Each row is followed by roughly how far along a hidden order it lies, from 0 to 12. A new part has a new order.
[  -6   34   -2    6    3  -20    5   42  -28   -4   10  -16   -4    3
   -9  -11    6  -13   -5  -11    8   26  -75   18  -29    0    2   -5
  -25   76   14    9  -73    0   -8    1    2   12    6  -25   -1  -24
    4  -30   19  -30    7    7   45   -1    0   20  -12    9 -106   -9
  -29   17  -22   -1  -18  -14   20  -45  -25  -31   40   14    2    4
   13    8   22   50   20   28  -19  -62   15   11   39  -11   11  -16
   31    4  -77  -13  -25   -1  -12  -13  -40   11   11  -58    7  -56
  -12    2   -5   53   21   39  -58   -5  -27  -20   -5  -14   48  -16
  -26   -9   -3   14   30    2   50   42  -12    9    6   12    8  -13
   -8   25    8   15  -14]  2
[-11 -22   3  -6  -8   0  -4 -37  21  -6 -23  23   3  -2   7  -3  14  17
   9  12 -30  -7  74 -28  52  -5   2   3  32 -95 -12 -15  91  -9 -10  -1
   0 -12 -24  23  -7  -6  -4  21  -7  31  18 -23 -55   3  16 -19  17  -6
  81   1  14   7  19 -11  36  24 -12  73  20  31 -32 -17  -3  -5 -27 -12
 -32 -33 -12 -54   9  48   3  -2 -30  -2  -9  28  -6  -7  94  10 -12   3
  15  10  30 -28 -17  90   6  67  25  -4  15 -56 -16 -32  17   1  28  28
  -5  11 -23  21  15  11  -2 -19 -55   9 -62 -41  12 -13   1 -39  -6  28
  24 -29 -10  -3 -13]  9
[  -4   -9   -9   11    9  -16    8   23   14   18   39    6    1    2
  -16  -12   -2   16    0    7   14   -8  -43   -3  -34    6   -1   11
  -17    5    7   10    2   13   -8  -31   -2   -5  105   18   23   24
  -17  -20   -1  -24   -4   20  -10   26  -26  -12   22    2 -108   -3
  -55  -31    9   -5 -127   -4   27  -38  -23  -23   38    2   -1   12
   11   16   15   -2  -31   -1   12   28  -21   -1   22   23  -17   -2
   12  -17   22    3   19    7  -22   30   -7   -8   28  -93  -29   18
  -10   17  -43   15    0   -1  -72   -1   -3   25   -2   -9  -24   22
  -28  -12   10   18   11    0   16    7   12   37    0  -22   -2  -22
  -41   22   21  -37    7]  12
[ 10  24   1   2   3 -11   4  12 -18 -22 -17 -18   0   5  -3   1  16  -4
  -2  -3  24  22 -48   6 -11   7   1  -6  -7   2  12   5 -13  -2 -16   0
   4   8  24 -14   8 -24  -2 -50  25 -16  11   6  29   8   8  10  -4   7
 -64 -13 -33  11  -3   0  -9  -1  16 -27 -18 -14  39   5   3   3   9   1
   9  29  16   6 -14 -67  10  18  29  -9   8 -10  17   2 -52  -8 -24   5
   0   3 -21   5  22 -15   6 -47  -9  -4  -2  41  19  26 -67  -2 -10  14
  -4  -9  38  -4 -21 -16  -6  13  10  -1  20  25  -5   3   5   2   8  -5
   9  19   6  10 -25]  3
[ 14  14  -4   7  -2  -1   3 -11 -23 -22 -25 -27   3   6  -1  12  20  -1
  -2  -2  37  14 -52   6 -23  18  -1  -3   4  13  14   3 -20   2 -12  -2
   2  10  12  -1  20 -18  -1 -60  24  -2   4   1  23   0   4   9 -12   7
 -21 -10 -28   4  10  19  10  -6  10 -26 -13  -6  24   0   4  -2  15  -1
   0  34   8   4  -9 -52   1  14  27 -15   0 -11  -9  -1 -45  -8  -9   8
   1   6 -12  13  10 -16  -4 -35 -12  -3 -10  33  16  14 -61  -2 -10  28
   3   1  18  -4 -15 -19  -6  11   4 -11  13  17  -4   6   2  -3   9  -8
  37  10   9  -1  -6]  4
[ -1  26   5  -6   3 -21  -2   8  -7 -11  -1   4   3   3 -12  -5  -6 -11
  -5 -12   2  41 -27   5  -5   0  11 -10  -6 -18   5  13 -41  -9  -3   2
   2 -10 -34 -26   8 -26  -2 -21  13   8  15   9  20  -1   7   3 -18   4
 -28  -9  -3  43  -4  10  59 -27   9   2 -19 -20  21   1   3  -4 -10  12
   1  37  14   8 -11 -38  19   7   8 -25  14  -4  18  12 -29 -10 -61  -8
  -8 -17   2  -8  -3  -2  30 -50  -5  14   5   9  20  13 -49   3  -5   3
   6 -14   8 -15   0 -15  -9  24   9   5  18   8  -6   3   6  24   9   0
   2   6  -4  13   5]  3
[  0  28   5  -6  -7  -7  -1 -23 -25 -36 -43 -16   3   1   5   2  21 -12
  -2 -10   4  32   7   6  27   3  10  -9  16 -18  -4  -5 -19 -19 -12  15
   5   3 -97 -20  -1 -43   7 -29  27  18  19 -11  13 -13  19   9 -23   4
  45  -8  23  46   0  23 123  -6  -4  31   1  13  -6  -5   7 -12 -15 -18
 -27  32  32 -16 -25 -65  29  13   4 -34  20   4   4  19 -41 -10 -55  -5
  14 -22  -1 -16 -20  80  33 -43   5  -6  33  -6  14  11   1  -2   3   4
   2   1  27 -17  18   7 -10   8 -13   4 -13   3 -16 -14   4  15  14  17
  56  -7 -17  42 -18]  0
[ -18    8   -6   12   11  -23    7   32    3    3   31   10    1    1
  -16  -21    9    7    2    1   -6    6  -33    2  -21   -3    1    6
  -17   19    8    6  -15    4  -13  -18    0    1   55    3   10    0
   -8  -21   17  -25   15    8    2   20  -14   -2    8    3 -112   -7
  -42   -4   -6   -9  -69  -18   26  -36  -17  -26   42    3   -1    8
    9   11   11    8   -7   -2    2  -12   -1    2   18    7   -7    1
   33   -7   10   -2  -22    6  -11   14  -18  -13   19 -113  -13   -3
   -4    7  -27   21    5   16  -76   -3   -6   16   -6  -16   11   11
  -24  -14    9   18   13   11   19   14   12   37    7   -7    4  -19
  -33   18   18  -19  -14]  8
[-10  14  -4  -3   5 -20   5  20  -9   6   6  -2   2   2  -8 -11  14   6
   0  -3   6  17 -39   7 -24   4   2   2 -12  25  11   6 -23   3 -11 -11
   1   2  25   0  10 -11  -1 -38  18 -19  12   3  10   9  -4   1  -4   3
 -68  -7 -47  12  -6   1 -35 -11  21 -30 -14  -9  33   4   2   4  12   7
   6  30  -1   4  -5 -26   8   8  24  -3   6  -3  28  -4 -16  -7 -19   5
  -8   0 -16  -5  15 -76  -5 -20  -2   7 -13  23  17  22 -56  -3  -8  11
  -3 -13  18  -1 -17 -13   3  17   8   6  21  15   1  20   6   5   8 -12
  12  17  17  -7 -12]  6
[-18   2   3  -2  -6  -3  -1 -20  -2 -29 -16  -5   1  -1   3 -14  21  -4
   0   3  -8  10  55  -3  34  -2   5   1  11  -7 -13  -7  13 -13 -11   7
   2  -4 -45   6  -4 -15  -3  14   2  15  17 -10 -26  -7   1  -6   2  -1
  26   1  13  14   4  14  67   3  -4  21  13  26 -19  -6   2  -5 -25  -7
 -23 -16   3 -27 -10  -4   9   5 -14  -9   5  15  -3  -2  26  -1 -17  -5
  -1   5  16 -39 -10  77  21  30  20  -7  12 -33  -4 -16   9  -5  11  -5
  -3   4  -2   8  13  15  -4  -7 -18  10 -33  -9   1   1   2  -8   6  19
  15 -19  -7  14 -10]  6
[  13   20    5  -10   -5   -8   -3  -24  -19  -44  -49  -13    5    4
    3    8   19  -12   -2   -8   11   44    1   -1   25    8    7  -12
   14  -29    2    0    0  -13  -13   14    5    0  -79  -16    6  -49
    1  -37   28   19   19   -5   18   -8   19    4  -18    5   28   -9
    8   37    7   19  117   -1    5   11   -1   11   -2   -6    7  -10
  -14  -16  -14   30   28  -11  -22 -118   24   15    6  -29   14    1
    4   13  -28   -9  -52   -2   12  -13    2  -11  -17   75   23  -50
    1   -4   32    5   18   10  -26    1    5   20    1   -1   18  -13
    6   -7  -15    9  -13    0    0    6  -12  -16    4   15   14   15
   48   -1  -10   30  -19]  1
[ -14   -2   -8    9   14  -31    8   40   17   16   59   16    0    1
  -20  -22    1   15   -1    4   -4    4  -30   -2  -39   -4    2   10
  -27   40    3   12  -12    9   -6  -23   -2   -4   87    9   16   16
  -17   -5    0  -23    4   23   -9   29  -29  -12   21    2 -120   -2
  -41  -18    1  -15 -126  -23   31  -50  -24  -31   51    6   -1   12
    7   17   20    4  -28    1    9    1   -8   -1   24   21  -14   -1
   25  -13   25    2   -1    4  -25   23  -12  -21   29 -100  -19   13
   -4   16  -41   21    1    4  -73   -3   -4   10   -6  -14  -13   19
  -32  -12   15   18   19   11   21   10   12   40    2  -17   -1  -23
  -64   21   30  -29    0]  12
[  6  13  10 -16 -11   3  -2 -30  -3 -49 -49 -20   3   4   8   1  15 -16
  -1   0  -2  27  52 -16  33  -1   2 -13   6 -37  -6  -9  49 -22 -15  20
   5  -4 -72 -14 -13 -39   1 -11   9  15  22 -11  -2  -8  24   5  -8   3
   4  -9  21  50  -1   5  98  33  -9  32   8  29 -18  -3   1  -5 -25 -10
 -22  -7  25 -21 -14 -46  19  17  -2 -27  14   6   6   7 -27  -4 -27  -1
  17  -2   6 -13 -31 106  26 -25  11 -19  32 -13   7 -10  17  -1   5  -1
  -6   6  28 -10   1  -1 -19  -2 -22   2  -5   1  -6 -24   3   1   7  27
  35 -13 -20  34 -28]  2
